Group, then class
-14	1	-28	26	34	11	3	15	21	-13	9	15	3	8	28	-17	34	-42	7	36	7	24	-10	9	7	14	-1	27	-3	40	8	-2	3	6	8	10	-4	10	-10	21	26	11	27	-3	-7 -> <23>/H
-52	23	-52	-14	61	-4	2	10	-11	2	16	24	3	8	52	-38	31	-57	30	39	15	1	-32	3	-22	-8	-4	24	-7	-5	-14	-20	12	21	15	28	-11	16	-8	16	25	-8	27	3	11 -> <23>/P
-21	-20	-40	15	16	15	3	22	9	-6	5	33	13	2	33	-3	27	-39	-3	32	19	25	2	-1	-2	9	10	31	-3	15	10	-4	5	10	-2	26	-13	3	-17	13	10	-12	31	19	-13 -> <23>/H
-31	24	-8	-10	57	-4	-20	-5	23	-10	14	22	-5	7	31	-9	35	-39	18	13	11	7	-21	-2	-2	-4	-17	12	-12	2	-1	-2	-18	11	10	8	-11	38	11	10	23	21	8	-14	15 -> <23>/Z
-26	10	-15	13	30	20	1	30	-2	7	3	19	24	4	1	9	16	-29	-1	20	3	32	-8	-8	14	-13	13	14	-24	-19	-4	20	-9	4	-14	31	-10	-13	-12	-2	-1	-44	45	21	-16 -> <24>/D
-5	-8	-28	11	25	-18	19	9	34	-20	14	26	0	4	17	-31	26	-58	15	56	20	15	-16	-4	9	10	-4	28	3	10	-1	-16	0	0	21	7	-16	5	12	32	37	11	28	-14	13 -> <23>/H
7	21	-4	-27	-9	-29	10	-7	-20	-16	-11	-38	31	-3	-35	-10	8	8	43	25	44	-34	-8	-6	9	11	-21	16	-38	-16	-6	-1	3	14	18	8	7	-12	34	0	13	-8	45	-8	-13 -> <24>/K
-41	42	-25	-5	64	-1	-21	2	4	-1	7	30	-5	19	51	6	29	-60	36	39	39	28	-11	-1	1	-3	-9	20	-21	9	-9	-5	-6	26	15	29	-13	-13	-7	10	24	-18	34	9	2 -> <23>/Z
-77	58	-39	9	86	-14	-6	14	-6	2	37	45	12	10	70	-26	51	-81	13	-14	9	8	-12	-22	-5	-36	12	13	-29	18	-16	5	17	26	1	43	-28	-3	5	16	-4	-30	18	9	26 -> <23>/P
-12	23	-19	24	21	26	7	25	-55	-4	10	-4	28	12	-1	11	4	-27	13	38	5	23	6	0	5	12	-11	17	-16	-6	0	28	0	-2	-2	38	6	-8	-12	-8	-7	-22	43	21	-31 -> <24>/X
-4	29	-18	16	6	6	2	0	-21	-1	-12	-19	13	2	1	-8	0	6	32	21	21	-5	12	-22	5	-6	-22	7	-2	-2	-2	1	10	7	7	36	-4	-18	19	-9	4	-10	23	10	-3 -> <24>/D
2	42	-10	-9	4	-6	4	4	-19	-10	-7	-24	18	3	-8	1	-10	-2	38	30	24	-8	0	-5	15	-4	-16	10	-19	-19	-1	-8	7	8	24	13	-1	-29	18	-10	26	-5	38	-5	-4 -> <24>/X
-32	7	-45	5	45	2	-7	4	9	-9	4	52	-8	3	47	10	21	-64	31	45	15	12	-25	6	-1	-5	-13	23	-10	1	-14	-8	0	11	7	16	-22	-2	-26	12	19	-5	30	7	2 -> <23>/P
-29	32	-36	13	46	21	8	21	-43	-5	12	-1	37	0	17	-5	6	-31	11	24	8	10	-6	3	-3	9	-12	28	-31	-5	-6	11	7	8	-4	37	2	-12	-8	-12	6	-15	45	13	-9 -> <24>/X
-31	19	-28	-18	62	-5	-6	-3	12	0	9	22	8	9	26	-18	47	-54	29	30	22	2	-29	5	1	14	1	24	-18	-8	-10	-7	-21	13	-5	22	-6	3	16	25	28	-12	25	-10	18 -> <23>/Z
-9	29	-6	5	-2	-3	3	16	-34	-6	-8	-34	26	2	-27	6	-11	1	14	13	8	-5	2	-3	3	5	-5	19	-18	-17	8	10	8	10	14	14	2	-21	6	-10	-15	-39	36	8	-20 -> <24>/X
23	9	-8	-3	-30	-4	14	16	-21	-16	-13	-25	22	-11	-27	25	-29	24	8	19	27	7	8	2	17	17	-5	15	-7	-25	4	-7	-3	8	13	18	-11	-19	16	-5	-1	-4	26	7	-8 -> <24>/K
-26	30	-16	-5	16	-4	-1	17	-8	-15	2	-5	17	3	10	5	5	-22	35	3	15	1	1	-5	7	-2	-12	12	-21	-22	0	16	11	6	19	22	-9	-16	5	-2	-14	-28	27	10	6 -> <24>/X
-17	19	-16	17	12	-7	12	10	-20	-8	4	-15	24	7	0	-16	5	-22	21	19	17	-7	7	-18	6	-5	-24	16	-25	-1	0	3	16	11	11	27	-4	-21	13	3	-9	-33	27	13	-14 -> <24>/X
-35	39	-16	1	31	-4	-1	7	-33	-11	9	-16	24	-2	12	2	-2	-26	31	7	18	-6	-2	-4	-7	-9	-17	6	-33	-9	-7	9	12	12	11	22	13	-18	11	-8	-6	-17	26	7	-3 -> <24>/X
-2	4	-20	15	14	-8	-1	-25	23	-2	7	-13	7	12	14	-56	29	-3	32	14	6	-3	-18	-14	17	-1	-4	5	15	1	3	-12	-4	-9	31	-9	-4	22	23	14	29	20	-2	-34	16 -> <23>/H
-34	14	-22	-25	51	-2	-21	11	13	0	2	28	-9	14	38	-1	33	-62	46	13	5	3	-35	4	-14	4	18	15	-9	5	-13	3	-9	11	16	10	-13	13	-17	8	4	-18	7	10	14 -> <23>/Z
-19	-4	-17	-16	22	-15	2	9	16	-15	1	17	4	6	13	-19	11	-36	33	41	0	-1	-30	6	2	13	2	16	-4	-17	-1	-6	5	4	16	-4	-7	7	-3	4	6	-13	14	-16	5 -> <23>/Z
-53	46	-20	-2	86	-13	11	-10	-24	1	18	22	-2	12	29	-27	31	-73	26	40	4	-27	-26	9	-13	-19	-12	10	-38	4	-23	-1	10	20	1	21	-8	7	9	3	12	-11	14	-18	12 -> <23>/Z
